Here is a tiny trained network, its code and every weight. The questions are about switching its units off for an input and a class, where a switched-off unit gives its printed mean instead of its output.

import numpy as np


def w(rows, s, z=0):
    codes = np.array(rows[::2]) - 128.0
    scale = np.full(codes.shape[1], s)
    scale[-1] = z or s
    return codes * scale


def norm(h):
    return h / np.sqrt((h * h).mean(-1, keepdims=True) + 1e-5)


def f(y):
    return y / 2 * (1 + np.tanh(0.7978845608 * (y + 0.044715 * y**3)))


def log_softmax(a):
    a = a - a.max(-1, keepdims=True)
    return a - np.log(np.exp(a).sum(-1, keepdims=True))


def net(x, mask):
    res = np.array(x, float).reshape(1, 7) / 4 @ E
    u = 0
    for l in range(4):
        y = f(norm(res) @ A[l][:, :-1].T + A[l][:, -1])
        res = res + np.where(mask[u : u + 10], y, B[l][:, -1]) @ B[l][:, :-1]
        u += 10
    return log_softmax(norm(res)[-1] @ U[:, :-1].T + U[:, -1])


A, B = {}, {}
E = w([
[254,69,132,87,36,112,136,178,174],'x0',
[131,167,150,139,124,41,154,93,106],'x1',
[191,124,77,143,175,63,38,182,78],'x2',
[152,130,178,179,82,150,105,131,45],'x3',
[118,76,141,110,127,131,71,25,129],'x4',
[143,129,151,126,146,117,130,131,126],'x5',
[108,122,99,142,101,139,119,125,133],'x6',
],0.0054)
A[0] = w([
[115,178,124,154,102,35,156,89,100,85],'0.n1',
[162,119,54,99,124,117,85,64,72,161],'0.n2',
[89,96,128,116,82,163,100,203,29,223],'0.n3',
[102,53,157,102,172,35,106,99,208,215],'0.n4',
[108,110,180,158,82,163,88,160,27,33],'0.n5',
[77,90,97,131,105,153,191,214,46,53],'0.n6',
[115,112,195,120,142,126,72,70,180,90],'0.n7',
[94,26,63,151,171,105,156,168,195,105],'0.n8',
[121,157,155,136,103,25,105,104,184,61],'0.n9',
[102,3,116,120,220,232,97,187,154,249],'0.n10',
],0.0066,0.0014)
B[0] = w([
[190,183,85,59,21,170,130,111,132,208],'0.n1',
[109,85,166,101,130,207,82,227,114,217],'0.n2',
[172,219,142,144,167,177,130,140,162,253],'0.n3',
[140,94,104,122,124,195,65,163,157,242],'0.n4',
[164,109,39,170,60,199,165,3,118,248],'0.n5',
[188,130,72,87,67,100,198,155,210,186],'0.n6',
[83,59,88,95,60,192,132,128,96,191],'0.n7',
[158,163,133,156,187,108,176,37,123,178],'0.n8',
[110,148,142,61,92,117,62,78,93,173],'0.n9',
[118,189,135,70,45,51,92,108,95,253],'0.n10',
],0.0062,0.0028)
A[1] = w([
[93,202,84,132,222,177,134,69,123,249],'1.n1',
[47,144,100,86,102,82,110,132,197,117],'1.n2',
[156,219,124,80,107,82,101,28,161,176],'1.n3',
[241,70,169,254,43,59,89,88,133,43],'1.n4',
[164,103,163,124,107,227,158,196,141,95],'1.n5',
[138,147,89,179,125,85,30,230,68,122],'1.n6',
[140,127,181,169,74,101,158,104,203,65],'1.n7',
[97,211,76,31,28,178,137,141,156,177],'1.n8',
[193,106,82,122,75,138,104,147,225,140],'1.n9',
[190,21,129,101,62,177,131,236,159,159],'1.n10',
],0.0062,0.0016)
B[1] = w([
[179,105,156,177,128,50,110,86,116,190],'1.n1',
[179,72,171,137,167,151,128,116,158,153],'1.n2',
[164,130,156,107,95,139,70,166,200,197],'1.n3',
[196,153,145,131,153,120,128,146,75,193],'1.n4',
[117,138,156,103,117,119,69,128,178,170],'1.n5',
[2,140,99,92,172,159,190,128,93,193],'1.n6',
[55,107,206,138,165,107,189,135,122,149],'1.n7',
[88,169,190,150,161,153,88,127,120,254],'1.n8',
[123,108,154,143,173,35,88,126,95,212],'1.n9',
[103,164,131,159,145,101,158,47,82,234],'1.n10',
],0.0073,0.0061)
A[2] = w([
[190,173,200,71,147,82,88,175,142,166],'2.n1',
[133,110,48,96,164,66,65,147,246,76],'2.n2',
[188,218,110,138,119,151,218,233,201,141],'2.n3',
[207,183,158,144,140,135,184,143,105,191],'2.n4',
[111,29,172,38,198,79,133,124,110,254],'2.n5',
[165,138,139,133,130,13,129,110,93,229],'2.n6',
[112,254,91,170,125,65,193,174,173,83],'2.n7',
[175,81,89,183,106,101,214,188,145,114],'2.n8',
[150,122,21,113,126,97,89,132,135,73],'2.n9',
[151,187,37,89,110,92,69,182,68,153],'2.n10',
],0.0061,0.0014)
B[2] = w([
[96,168,63,62,149,88,84,82,157,254],'2.n1',
[215,60,179,161,142,254,101,185,162,165],'2.n2',
[118,4,58,94,95,164,120,81,89,207],'2.n3',
[114,113,74,144,130,191,114,69,208,228],'2.n4',
[183,170,64,182,146,90,214,80,123,221],'2.n5',
[40,142,131,215,90,133,103,116,165,249],'2.n6',
[139,56,97,43,156,117,67,53,98,243],'2.n7',
[166,87,96,97,80,154,106,15,146,115],'2.n8',
[112,139,208,67,114,114,238,132,75,134],'2.n9',
[99,140,216,113,142,209,171,216,163,238],'2.n10',
],0.0066,0.0038)
A[3] = w([
[184,20,135,60,103,175,151,69,47,137],'3.n1',
[73,103,102,184,168,119,105,103,85,126],'3.n2',
[185,104,105,189,93,162,83,158,75,138],'3.n3',
[153,81,75,149,191,126,134,249,21,128],'3.n4',
[134,123,128,84,125,91,75,163,106,109],'3.n5',
[81,170,150,166,125,174,254,45,113,195],'3.n6',
[159,124,108,162,184,100,72,117,185,174],'3.n7',
[114,146,168,92,248,98,105,180,146,251],'3.n8',
[74,83,204,102,73,151,162,92,174,111],'3.n9',
[77,70,93,134,131,36,19,70,103,253],'3.n10',
],0.007,0.0013)
B[3] = w([
[131,84,103,117,184,120,109,109,123,188],'3.n1',
[137,125,105,188,111,2,138,89,118,178],'3.n2',
[167,56,155,120,117,112,160,104,171,155],'3.n3',
[135,128,164,102,203,117,225,123,168,157],'3.n4',
[51,137,153,87,108,172,106,172,122,136],'3.n5',
[175,145,140,126,149,137,146,160,125,209],'3.n6',
[231,145,105,176,93,181,177,134,107,176],'3.n7',
[140,147,151,149,130,142,117,87,115,179],'3.n8',
[103,153,126,100,208,132,152,188,82,179],'3.n9',
[87,115,64,114,98,119,109,154,97,255],'3.n10',
],0.0092,0.007)
U = w([
[75,142,183,114,215,133,232,172,111,129],'0',
[125,159,108,136,146,128,103,95,114,253],'1',
[76,1,66,93,136,119,125,120,103,87],'2',
[129,187,94,216,110,45,132,129,104,71],'3',
[207,90,157,162,111,202,157,98,178,94],'4',
[88,199,157,87,92,139,69,153,152,64],'5',
],0.01,0.0045)

Each question gives the input, the list of numbers given to net, and the class t.
The units are the neurons (one row each of A and B). Each row of codes is followed by its name. A weight is (code - 128) times the scale printed after its matrix; where a second scale follows, it is the last column's (A, B and U).
mask holds one flag per neuron, layer by layer. A switched-off neuron (its flag False) gives its mean, the last column of its row in B, instead of its output. The means were averaged over made-up inputs and are rounded, as every weight is.
A unit's drop is (log p(t) with every unit on - log p(t) with that unit switched off) / (log p(t) with every unit on - log p(t) with every unit switched off).
The circuit of an input: a set's keep is (log p(t) with only the set's units on - log p(t) with every unit switched off) / (log p(t) with every unit on - log p(t) with every unit switched off). Starting from the 12 units with the biggest drops (on a tie, the unit counted first), units are removed one at a time, each time the one whose removal leaves the highest keep (on an exact tie, the one counted first), for as long as the keep stays at least 0.8.
circuit, biggest first: the units of the circuit, biggest drop first
most important unit: the unit with the biggest drop
k most important neurons: the k neurons with the biggest drops, biggest first
k most important neurons of layer l: the k neurons of layer l with the biggest drops, biggest first
input [-5,8,0,8,7,1,-1], class 4: 3 most important neurons of layer 1 => 1.n9, 1.n6, 1.n10
input [-8,-4,-4,7,-5,-2,7], class 3: 2 most important neurons => 1.n1, 2.n10
input [0,4,-2,4,5,3,-6], class 2: circuit, biggest first => 0.n7, 3.n1
input [7,-8,-6,3,7,0,6], class 5: circuit, biggest first => 0.n10, 1.n8
input [4,8,-6,-2,7,-2,-3], class 5: 4 most important neurons of layer 1 => 1.n8, 1.n3, 1.n6, 1.n1
input [8,0,-7,-3,5,7,5], class 3: most important unit => 1.n9
input [-3,7,-3,-1,-6,5,-4], class 5: 2 most important neurons of layer 1 => 1.n8, 1.n3
input [-2,-3,-1,-4,-6,1,-3], class 2: 2 most important neurons of layer 2 => 2.n3, 2.n7
input [-8,4,0,-6,5,4,6], class 3: 2 most important neurons => 1.n1, 0.n6
input [4,0,8,5,-3,8,6], class 0: circuit, biggest first => 1.n6, 3.n4
input [6,7,8,8,0,-1,-3], class 0: circuit, biggest first => 1.n6, 2.n10, 3.n4
input [3,-7,6,3,3,-5,6], class 5: 2 most important neurons => 0.n10, 0.n3
input [8,-6,-5,-3,5,-5,-8], class 3: 3 most important neurons => 1.n9, 1.n10, 2.n5
input [-6,-3,1,1,-8,-3,-5], class 2: most important unit => 2.n3
input [-7,5,2,-8,4,-2,-3], class 4: circuit, biggest first => 2.n2, 1.n10, 3.n7, 1.n3
input [-6,3,7,6,2,-6,0], class 0: 3 most important neurons of layer 1 => 1.n10, 1.n6, 1.n8
input [0,3,4,-3,-3,-4,-2], class 0: 3 most important neurons => 1.n6, 0.n5, 0.n10
input [-1,7,-4,-6,8,-1,1], class 2: circuit, biggest first => 0.n7, 3.n10
input [-7,8,3,-2,4,2,-8], class 5: 2 most important neurons => 0.n1, 1.n3
input [8,5,-1,-5,4,1,2], class 3: most important neuron => 1.n10
input [4,-7,-7,5,-4,-4,1], class 0: 2 most important neurons => 1.n7, 3.n9
input [-8,-8,5,4,4,-4,-8], class 3: circuit, biggest first => 1.n1, 3.n2
input [1,-1,7,6,-6,0,-5], class 0: 2 most important neurons => 1.n6, 2.n10
